Below are the code and all the weights of a small trained network. Each question names an input and a class and asks about switching units off, where a switched-off unit gives its printed mean instead of its output.

import numpy as np


def w(rows, s, z=0):
    codes = np.array(rows[::2]) - 128.0
    scale = np.full(codes.shape[1], s)
    scale[-1] = z or s
    return codes * scale


def f(y):
    return y / 2 * (1 + np.tanh(0.7978845608 * (y + 0.044715 * y**3)))


def log_softmax(a):
    a = a - a.max(-1, keepdims=True)
    return a - np.log(np.exp(a).sum(-1, keepdims=True))


def net(x, mask):
    res = np.array(x, float).reshape(1, 6) / 4 @ E
    y = f(res @ A[0][:, :-1].T + A[0][:, -1])
    res = res + np.where(mask, y, B[0][:, -1]) @ B[0][:, :-1]
    return log_softmax(res[-1] @ U[:, :-1].T + U[:, -1])


A, B = {}, {}
E = w([
[47,181,117,114,142,186,131,50,174,107,95],'x0',
[99,112,175,99,154,144,137,136,62,202,209],'x1',
[99,147,156,100,195,113,20,162,177,86,110],'x2',
[125,110,132,182,154,11,144,187,99,128,134],'x3',
[60,182,55,175,98,202,72,179,146,163,191],'x4',
[185,238,112,114,98,91,115,116,134,150,172],'x5',
],0.011)
A[0] = w([
[77,178,196,59,225,147,97,130,187,60,76,253],'N0',
[102,115,214,60,191,99,79,91,88,125,71,226],'N1',
[206,185,104,135,85,76,117,230,125,144,149,177],'N2',
[48,207,58,199,99,185,108,152,134,203,156,210],'N3',
[110,62,77,207,111,174,112,145,66,219,153,153],'N4',
[32,171,116,87,133,91,85,176,63,183,154,150],'N5',
[209,173,135,162,69,107,151,115,34,232,176,206],'N6',
[130,202,113,121,112,167,60,91,133,95,131,121],'N7',
[193,64,183,169,89,140,177,115,116,50,81,137],'N8',
[146,149,165,164,176,129,66,88,175,115,78,92],'N9',
[42,128,2,117,196,182,116,152,169,193,165,208],'N10',
[141,80,236,125,187,152,151,88,122,163,141,131],'N11',
],0.0083,0.0042)
B[0] = w([
[172,53,201,201,128,171,64,152,113,120,110,255],'N0',
[116,156,160,185,150,148,124,148,155,241,28,223],'N1',
[211,205,140,182,116,135,69,163,133,168,127,216],'N2',
[170,107,108,91,151,71,115,100,142,176,198,247],'N3',
[91,101,101,131,154,116,40,70,88,134,176,210],'N4',
[212,119,82,106,150,111,39,136,85,95,179,191],'N5',
[102,103,137,230,117,128,71,131,123,229,95,251],'N6',
[116,119,182,76,130,44,135,136,98,155,120,188],'N7',
[121,104,60,97,103,151,206,110,133,153,95,211],'N8',
[54,82,185,114,97,172,168,82,141,100,98,175],'N9',
[148,62,157,135,142,83,2,65,61,129,184,230],'N10',
[100,143,183,149,145,138,164,120,121,150,68,192],'N11',
],0.0093,0.013)
U = w([
[114,90,102,77,223,20,77,42,43,151,236,138],'0',
[181,157,34,62,111,100,208,81,148,152,71,156],'1',
[83,211,84,123,181,178,99,150,157,68,190,26],'2',
[80,155,59,81,72,219,154,112,204,40,111,82],'3',
[66,197,131,97,155,167,161,199,139,68,240,3],'4',
[213,184,127,230,151,124,32,164,157,139,120,193],'5',
[59,117,254,135,223,147,120,121,139,149,33,134],'6',
[114,70,70,146,25,163,81,85,90,124,113,135],'7',
],0.0081,0.0051)

Each question gives the input, the list of numbers given to net, and the class t.
The units are the neurons (one row each of A and B). Each row of codes is followed by its name. A weight is (code - 128) times the scale printed after its matrix; where a second scale follows, it is the last column's (A, B and U).
mask holds one flag per neuron, in row order. A switched-off neuron (its flag False) gives its mean, the last column of its row in B, instead of its output. The means were averaged over made-up inputs and are rounded, as every weight is.
A unit's drop is (log p(t) with every unit on - log p(t) with that unit switched off) / (log p(t) with every unit on - log p(t) with every unit switched off).
The circuit of an input: a set's keep is (log p(t) with only the set's units on - log p(t) with every unit switched off) / (log p(t) with every unit on - log p(t) with every unit switched off). Starting from all 12 units, units are removed one at a time, each time the one whose removal leaves the highest keep (on an exact tie, the one counted first), for as long as the keep stays at least 0.8.
circuit, biggest first: the units of the circuit, biggest drop first
k most important neurons: the k neurons with the biggest drops, biggest first
drop when u is switched off: that unit's drop, to one decimal
input [3,-7,-1,4,3,2], class 0: circuit, biggest first -> N1, N6
input [-6,-5,2,0,-2,-8], class 6: 3 most important neurons -> N3, N5, N1
input [4,1,-8,-1,-6,-8], class 1: circuit, biggest first -> N8, N0
input [0,6,-5,-5,-3,-4], class 6: circuit, biggest first -> N11
input [4,4,-8,1,0,8], class 5: 2 most important neurons -> N6, N10
input [3,6,-8,5,-8,7], class 6: circuit, biggest first -> N11, N3
input [-6,7,-1,0,2,4], class 5: 2 most important neurons -> N2, N6
input [-4,-3,-2,7,-5,-8], class 1: 2 most important neurons -> N8, N0
input [-4,-5,-3,-5,-8,6], class 1: 2 most important neurons -> N8, N0
input [-2,3,-4,7,-8,2], class 6: 2 most important neurons -> N11, N5
input [-6,5,0,-7,0,-2], class 6: 2 most important neurons -> N3, N11
input [-4,2,-6,1,-4,4], class 5: 2 most important neurons -> N6, N2
input [-5,-5,-3,5,-4,0], class 1: 3 most important neurons -> N8, N0, N10
input [8,-6,5,5,3,-4], class 6: 2 most important neurons -> N9, N0
input [-5,-8,-5,-6,0,-3], class 1: drop when N10 is switched off -> 0.1
input [6,4,-8,1,-7,-1], class 6: drop when N11 is switched off -> 0.4
input [-3,4,-4,4,-7,5], class 5: most important neuron -> N2
input [-3,-6,-1,-4,-6,-3], class 1: drop when N8 is switched off -> 0.5
